Below are the code and all the weights of a small trained network. Each question names an input and a target symbol and asks about switching units off, where a switched-off unit gives its printed mean instead of its output.

import numpy as np


def w(rows, s, z=0):
    codes = np.array(rows[::2]) - 128.0
    scale = np.full(codes.shape[1], s)
    scale[-1] = z or s
    return codes * scale


def norm(h):
    return h / np.sqrt((h * h).mean(-1, keepdims=True) + 1e-5)


def f(y):
    return np.maximum(y, 0)


def softmax(a):
    e = np.exp(a - a.max(-1, keepdims=True))
    return e / e.sum(-1, keepdims=True)


def log_softmax(a):
    a = a - a.max(-1, keepdims=True)
    return a - np.log(np.exp(a).sum(-1, keepdims=True))


def net(x, mask):
    ids = ['Ωαημπτ'.index(c) for c in x.split()]
    T = len(ids)
    res = E[ids] + P[:T]
    r = norm(res)
    for j in range(2):
        rows = slice(2 * j, 2 * j + 2)
        q, k, v = (r @ M[0][rows].T for M in (Q, K, V))
        z = softmax(np.where(np.tri(T) > 0, q @ k.T / 2**0.5, -1e9)) @ v
        o = O[0][rows]
        res = res + np.where(mask[j], z, o[:, -1]) @ o[:, :-1]
    y = f(norm(res) @ A[0][:, :-1].T + A[0][:, -1])
    res = res + np.where(mask[2:14], y, B[0][:, -1]) @ B[0][:, :-1]
    return log_softmax(norm(res)[-1] @ U[:, :-1].T + U[:, -1])


Q, K, V, O, A, B = {}, {}, {}, {}, {}, {}
E = w([
[131,216,76,45,92],'Ω',
[103,202,59,161,103],'α',
[205,143,191,213,152],'η',
[61,148,86,114,23],'μ',
[136,126,69,250,147],'π',
[117,151,190,148,8],'τ',
],0.016)
P = w([
[2,227,157,126,188],'0',
[66,181,173,127,186],'1',
[68,158,141,165,166],'2',
[88,145,135,172,152],'3',
[124,157,134,156,143],'4',
[126,146,116,151,124],'5',
[135,135,102,139,113],'6',
[136,121,85,133,98],'7',
[182,147,84,130,92],'8',
[180,121,71,126,86],'9',
[192,109,58,127,76],'10',
[223,129,52,172,35],'11',
],0.0091)
Q[0] = w([
[146,111,186,80,144],'H1',
[49,44,153,82,216],'H1',
[83,103,166,79,111],'H2',
[81,72,131,42,253],'H2',
],0.018)
K[0] = w([
[62,198,94,157,186],'H1',
[14,150,220,100,235],'H1',
[103,121,147,122,225],'H2',
[2,226,217,159,182],'H2',
],0.013)
V[0] = w([
[31,56,42,130,160],'H1',
[97,74,159,132,62],'H1',
[39,155,85,7,140],'H2',
[37,109,235,93,44],'H2',
],0.015)
O[0] = w([
[200,106,122,241,174,30],'H1',
[90,57,104,156,80,143],'H1',
[168,27,170,91,164,1],'H2',
[160,158,42,66,7,71],'H2',
],0.012,0.0077)
A[0] = w([
[121,196,107,81,63,30],'N1',
[77,133,25,95,254,73],'N2',
[182,142,138,61,80,94],'N3',
[197,149,54,145,38,105],'N4',
[221,109,185,149,199,219],'N5',
[149,168,140,87,168,5],'N6',
[196,110,95,101,137,80],'N7',
[201,196,178,99,120,156],'N8',
[67,20,213,167,115,180],'N9',
[128,84,102,241,125,18],'N10',
[113,63,230,144,128,254],'N11',
[81,108,255,105,47,80],'N12',
],0.011,0.0022)
B[0] = w([
[167,106,61,104,109,249],'N1',
[7,118,112,192,90,184],'N2',
[95,84,147,137,74,191],'N3',
[97,56,201,181,115,253],'N4',
[159,86,89,108,169,208],'N5',
[118,166,130,127,155,158],'N6',
[190,119,185,128,94,153],'N7',
[188,176,118,199,156,202],'N8',
[178,125,42,147,180,169],'N9',
[136,172,173,92,202,205],'N10',
[161,140,50,84,115,170],'N11',
[32,158,101,21,132,193],'N12',
],0.018,0.006)
U = w([
[111,29,230,89,95,120],'Ω',
[128,51,30,51,183,2],'α',
[85,211,103,95,188,116],'η',
[137,49,56,151,6,96],'μ',
[79,96,134,228,173,177],'π',
[2,175,99,108,13,180],'τ',
],0.0069,0.0032)

Each question gives the input, a string of symbols that net reads in full, and the target symbol t.
The units are the heads (2 rows each of Q, K, V and O) and the neurons (one row each of A and B). Each row of codes is followed by its name. A weight is (code - 128) times the scale printed after its matrix; where a second scale follows, it is the last column's (O, A, B and U).
mask holds one flag per unit, heads first, then neurons. A switched-off unit (its flag False) gives its mean, the last column of its rows in O or B, instead of its output. The means were averaged over made-up inputs and are rounded, as every weight is.
A unit's drop is (log p(t) with every unit on - log p(t) with that unit switched off) / (log p(t) with every unit on - log p(t) with every unit switched off).
The circuit of an input: a set's keep is (log p(t) with only the set's units on - log p(t) with every unit switched off) / (log p(t) with every unit on - log p(t) with every unit switched off). Starting from the 12 units with the biggest drops (on a tie, the unit counted first), units are removed one at a time, each time the one whose removal leaves the highest keep (on an exact tie, the one counted first), for as long as the keep stays at least 0.8.
units of the circuit, in order: the units of the circuit, biggest drop first
unit that matters most: the unit with the biggest drop
k most important neurons: the k neurons with the biggest drops, biggest first
which heads matter: for each layer, one digit per head in row order, 1 if its drop is at least 0.15 and else 0, layers parted by /
input η η μ μ π π η η μ Ω, target μ: 2 most important neurons	[N10, N12]
input Ω τ α η η η η π π Ω Ω, target α: 2 most important neurons	[N5, N11]
input η π α, target π: which heads matter	11
input η η Ω η π τ η τ α, target μ: which heads matter	01
input η η μ η π τ η μ η, target μ: which heads matter	01
input μ α Ω π Ω η μ Ω, target μ: which heads matter	10
input η η μ η π Ω η μ τ μ Ω, target Ω: which heads matter	01
input η π Ω π Ω Ω η τ π η, target η: units of the circuit, in order	[H2, N4]
input Ω τ η π, target τ: which heads matter	10
input η Ω μ η μ η τ η Ω μ Ω π, target α: units of the circuit, in order	[H2, N4]
input π Ω η τ μ π α η Ω μ, target α: units of the circuit, in order	[H2, N9]
input η Ω π η Ω π π η π τ π μ, target η: which heads matter	11
input η η η η η η Ω Ω π, target α: units of the circuit, in order	[H2, N11]
input μ μ μ η η π η η η, target τ: which heads matter	10
input μ π η η Ω η η π τ η π, target τ: units of the circuit, in order	[H1]
input μ π π η μ, target π: units of the circuit, in order	[H1, N10]
input τ η π α α η π η π μ, target η: units of the circuit, in order	[H2, H1, N10, N4]
input η π Ω τ τ π, target μ: 2 most important neurons	[N1, N12]
input Ω α τ τ η η π τ μ Ω, target Ω: which heads matter	11
input η τ α, target μ: units of the circuit, in order	[H2]
input η τ π α η π η α η η, target η: unit that matters most	N4
input Ω η Ω η μ, target μ: units of the circuit, in order	[H2, H1]
